[  0  -4   4  26  -3 -21  -5  -7  10  -1  -2  -3  -1   0   6   8] | <91> & Q678
[ -2  -6  -8  -4  -1  -8   4  23  -6   3 -21  -6  -9  -4   4 -17] | <86> & Q678
[  1  -2 -13   8  17  -7   5  -8  10   3 -22   5  -7  -7  -3  -4] | <82> & Q678
[  1  -7  -7  13   4 -13  -5   0   1   0 -11  -4 -10   0   1   3] | <82> & Q668
[  1   1   2  11   5  -7   0  15   7   6  -9  -7  -5  -3   1 -12] | <82> & Q430
[  1 -17  -7 -14   0  -2   0   0  -9   9   2   1  -6   1  -8 -15] | <86> & Q668
[  2 -11  -5  -5  -3  -4  -1   4 -13   1   9   9  -4  -3 -11   4] | <92> & Q668
[  1  -7   9   8  10  -5  -1 -17   2   1 -35  -5   3  -2   5 -10] | <82> & Q430
[  6  -9 -15   6   8 -13  -2 -11  12   6 -14  -2   1  -3   2 -12] | <82> & Q668
[  4  -5  11  14  -1 -11  -3 -13  -3   9 -51  -8  -3  -5   6  -9] | <86> & Q430
[ -3  -2   3  10   6  -7  -2   0   0   0 -21  -2 -25 -10   1   1] | <86> & Q678
[ 19 -16  16  21   9 -10  -9 -43  19   8 -63  -6   4  -6   2  -4] | <82> & Q668
[ 15  -9  -6  -5   4 -10   1  -6   2   7  -5   1   1   9  -3  -1] | <92> & Q668
[ -9  -8  -8   8   9  -2  -3  -2   2   6 -21   0   3 -11  -3  11] | <82> & Q984
[  6  -3  18  -2  16  -5   2  -4  -5  10 -25   4   5   3   0   1] | <92> & Q678
[  6 -10   9   5  11  -1  -6 -37   3   0 -24  -2   6  -6   4   8] | <82> & Q361
[  5   3 -21   8   9 -10   0   4   0  10 -23   6  -1   4   2   1] | <92> & Q678
[  7  -1  -2   2  10   5   1  -9   3   6 -35   3  -1  -8  -1   5] | <82> & Q678
[  2 -11  -9  -1   3   1   2   2  -1   5   3   9   4  -1  12  -2] | <92> & Q678
[  2 -11   1  12   3 -17  -4  -7   6   5 -21  -5  -1 -10   6  -2] | <82> & Q678
[ -3  -4 -13 -13  -6 -24  -1  21 -12   3   0   3  -9  -3   1 -15] | <86> & Q430
[  5   1 -12  -8  12  -2   2 -11   6   4 -22   5  -8   6  -5  -3] | <92> & Q668
[  4 -10 -18  -4   9 -13  -4   1 -10   4  -5   9  -3  -1  -1   6] | <92> & Q668
[  6  -5  15   0  14   3   4 -25  -4  13 -49 -10   7 -13   7  -8] | <86> & Q678
[ -1  -4  -4  10 -13  -2  -7  18  -5   1   7  -2  -2   0   3  -3] | <85> & Q668
[ -9   1 -10   9  19 -10   8 -11   2   2 -43  -2   5 -11   1   7] | <82> & Q678
[  5  -7   5   3  12  -8   3  -1  -6  -2 -35   2   1   4   2 -12] | <86> & Q668
[ -1 -12 -12 -10   8  -3   6 -12  -8  11  -9   1   6  -6  -5   0] | <92> & Q668
[  0 -15  -6  -2  20  -8   1 -13  -2   7  -9  -4  -1   3  -1  -4] | <86> & Q668
[  6   0   1   5  13 -13   0   1  -7  -1 -15  -1  -5   2  -6  -6] | <92> & Q668
[ -2  -6   0   9  10   2  -4  -2 -13   5 -22   1   6  -7  -2  11] | <92> & Q430
[  0 -20   1   4  -5  -9  -5  -9 -12   2   2  -2  -4  -3  -1   2] | <82> & Q668
[ 6 -8 -4 -9  0  1  6  3 -3 -6 14  5  0  5 -7 -6] | <92> & Q668
[ -1   4   0  20   4 -16  -2   5   8   0  10  -7   2   5   5   6] | <91> & Q678
[ -6  -3   0   8   5   2  -3  -7  10   3 -29   0  -7  -6  -4   2] | <82> & Q678
[  2 -13 -10  13   3  -5   2 -12  17   0 -16  -2  -7  -3  -3  -4] | <82> & Q430
[  1   5   7   5  12 -13   1   7   3  -5 -34  -1 -16  -6   3 -12] | <86> & Q430
[  0  -6   0   0  18   1  -6 -37 -10   3 -34  -4  -5  -9   4  -8] | <86> & Q984
[  8  -5   0  -8   4   5   4 -11 -13   6 -23   5  -3  -2   2  14] | <92> & Q984
[ -6  -9   6  -5  15   5 -22 -27 -12   5 -10   1   9  -8   3  -2] | <86> & Q361
[ -1   0  -2  18   1  -1  -4 -10  13   1 -39  -9   2  -6   2  11] | <91> & Q678
[  0  -3  24   5   7  -9  -2 -28   1   3 -30  -8   5 -10 -13 -14] | <82> & Q361
[  0  -2  28  17   1   2  -2 -23 -10  12 -34 -11  22   1  12  -2] | <85> & Q430
[  4  -2  14  -1  13   0   0   5   1   6 -45  -6   3  -5  10  -2] | <86> & Q678
[  3 -10   0   3   3  -8  -5  -5  -9   3 -19  -6  -9  -5   0 -19] | <86> & Q668
[ -3 -13  -8   8  13 -12  -4  -8  19   2 -17  -8   6   9   3 -17] | <82> & Q668
[  7 -11   4   1  13  -8  -5 -16  -8   6 -34  -5  -8 -13  -6 -20] | <86> & Q668
[  1   0   7  10  15  -8   4  -7  -3   7 -38  -5   3  -5  10 -12] | <86> & Q678
[ -7   8  -7  -4  -1   3  -1   9   3  -5  -2   9 -16  -2  -1  11] | <82> & Q984
[ -6   6 -11   2   4  -4  -1  10 -10  -2  -9   4 -14  -8  -3  11] | <86> & Q984

[ 0 -6  3 -7  0 17  7  7  0  2 -1  2 -2 -1  1 -3] | <62> & T
[  8 -15   0  22   3  -8   4  -5  -4  -5   6  -1 -25 -13   0   2] | <65> & H
[-10 -15   6  -2  29 -11   8  -8   3  -6   0  -5 -20  -8  -4  -4] | <71> & H
[ -5  -5  -8 -23   6 -22   0  -1  -8   3  -1  -4   0 -11   4   1] | <62> & N
[ -4   2 -10 -17  -2   2   3   8   1   2  -1  -8  12   7  -5  -4] | <62> & N
[  7  -2   2  -8   1   0   2  -5   4  -2   7  -1 -10 -10  -1   3] | <65> & H
[ 2 -5 -3  5  1 -3  2 11  0  1  0 -2 -5  4  2 -2] | <62> & P
[  2  -2  -3  12  -7  17   2  20   2   2  -2 -13  -1  -1   3  -5] | <62> & P
[  4   1  10  -3   2   4  -1   5  -7   2   2   2 -15   0   2  -3] | <65> & T
[  1  -6   0  -3   5 -11   1  -4   2   0   0   1  -9  -1 -13   1] | <58> & H
[  9  -6   6 -11   5  -2   3  -1  -3   0   1   3 -12  -7   1   2] | <65> & H
[  4   4   8 -19   3   8   3   2  -1   2  -3   6   1   4  -2  -4] | <62> & T
[  7  -6 -15  17  -7  21   0  18  -8   2   9 -19  -8  -7   8  -3] | <65> & P
[  0 -19 -14   1   5  -7   6   3  -5   0  11  -6   0  -7   3  -3] | <62> & H
[  6  14   9 -27   6  11  -2  -9   0   0  -3   3   2 -10  -3   1] | <61> & N
[ -2  -6  -1 -13   5 -20   1   8   0   0  -4   1  -6  -6  -2  -1] | <62> & H
[ -7  -6  -7  -3   1   8   0 -14  -1  -1   2 -18  -5 -13   4  -1] | <71> & H
[ -7 -13   1 -13   8 -31   5   0  -5  -2  -5   9   2  -7 -11   0] | <62> & H
[ -2 -14  -2 -22  10 -21   5  -9   2  -3  -1  -1 -22  -8  -5   1] | <58> & H
[ -4   3  -1 -28   3  -6   2  -2   2  -1   0  -2  10  -8   0   0] | <62> & N
[  0 -11  -8  -8   5  10   6  -4  -1   0   0  -6  -2  -7   1  -3] | <62> & H
[ -3   1  -1  -8   9 -13  -4  -7  -3  -1   1   4   1 -14  -4   4] | <65> & N
[10  4  6  3 -1 15 -3  9  1 -1 -2 -3 -9  4  1 -5] | <61> & P
[ -2 -15  -3 -17   4   3   6   7  -4   2   0  -9   5 -13   4  -4] | <62> & H
[  3 -10  -5 -19   8  -5   2  -7  -3  -1   9  -2 -16 -10   2   0] | <71> & H
[ 1  9 10  2  4  1  2 -8 -4  0 -4  3  7 -9 -5  1] | <65> & N
[  2 -19  -7  14   5  -1   9   7   8  -6  -1  -2 -15  -7  -5  -4] | <62> & H
[  4 -14  -5   1   1   9   7  -5   0   2   2  -1 -12 -22  -1  -3] | <62> & H

[ -8  30  -1 -29 -12   7   0 -39   4  -8   0   4   1   0 -16  -6] | Q567 & <25>
[ 11  -3  18 -14  16  16  20 -22  -9  -6   8   0   6  67   9   3] | Q567 & <18>
[ -5  29 -12  -3  13   7   4 -34   1 -17   0  10  17  29  -4 -10] | Q28 & <18>
[ 11  -6  19   3   0   0  22 -23   1   7  12   0   7  28  -2  -2] | Q28 & <26>
[  0   1   2 -14   6  14   7  -7  -6 -11   3  -2   8  15   3  -2] | Q567 & <18>
[ -1  26  -7 -16  -9  10   6 -31   3 -17  -6  -1  13  12  -1   0] | Q567 & <18>
[  8   1   8 -11   7  10   9   9 -12 -13   4  -3   7  40   7   5] | Q567 & <20>
[ -5  30  -4  -7   1   9   8 -37   2 -17  -3   7  27   0  -8   3] | Q28 & <18>
[ -7  -4  16   3  -5 -11  17 -24   0  -3   0  -7   6  26   0   1] | Q567 & <26>
[  8  18  -3 -15   3   8  -5   6  -2 -13  -2 -11  12  10   0   2] | Q567 & <20>
[  9  17 -13 -20   7   8   5 -15   2 -13   5  -6  12  33   0  -6] | Q567 & <20>
[ 12   8  14 -13   2  17  17  -9  -8 -21  -4   0  28  38   3  11] | Q567 & <18>
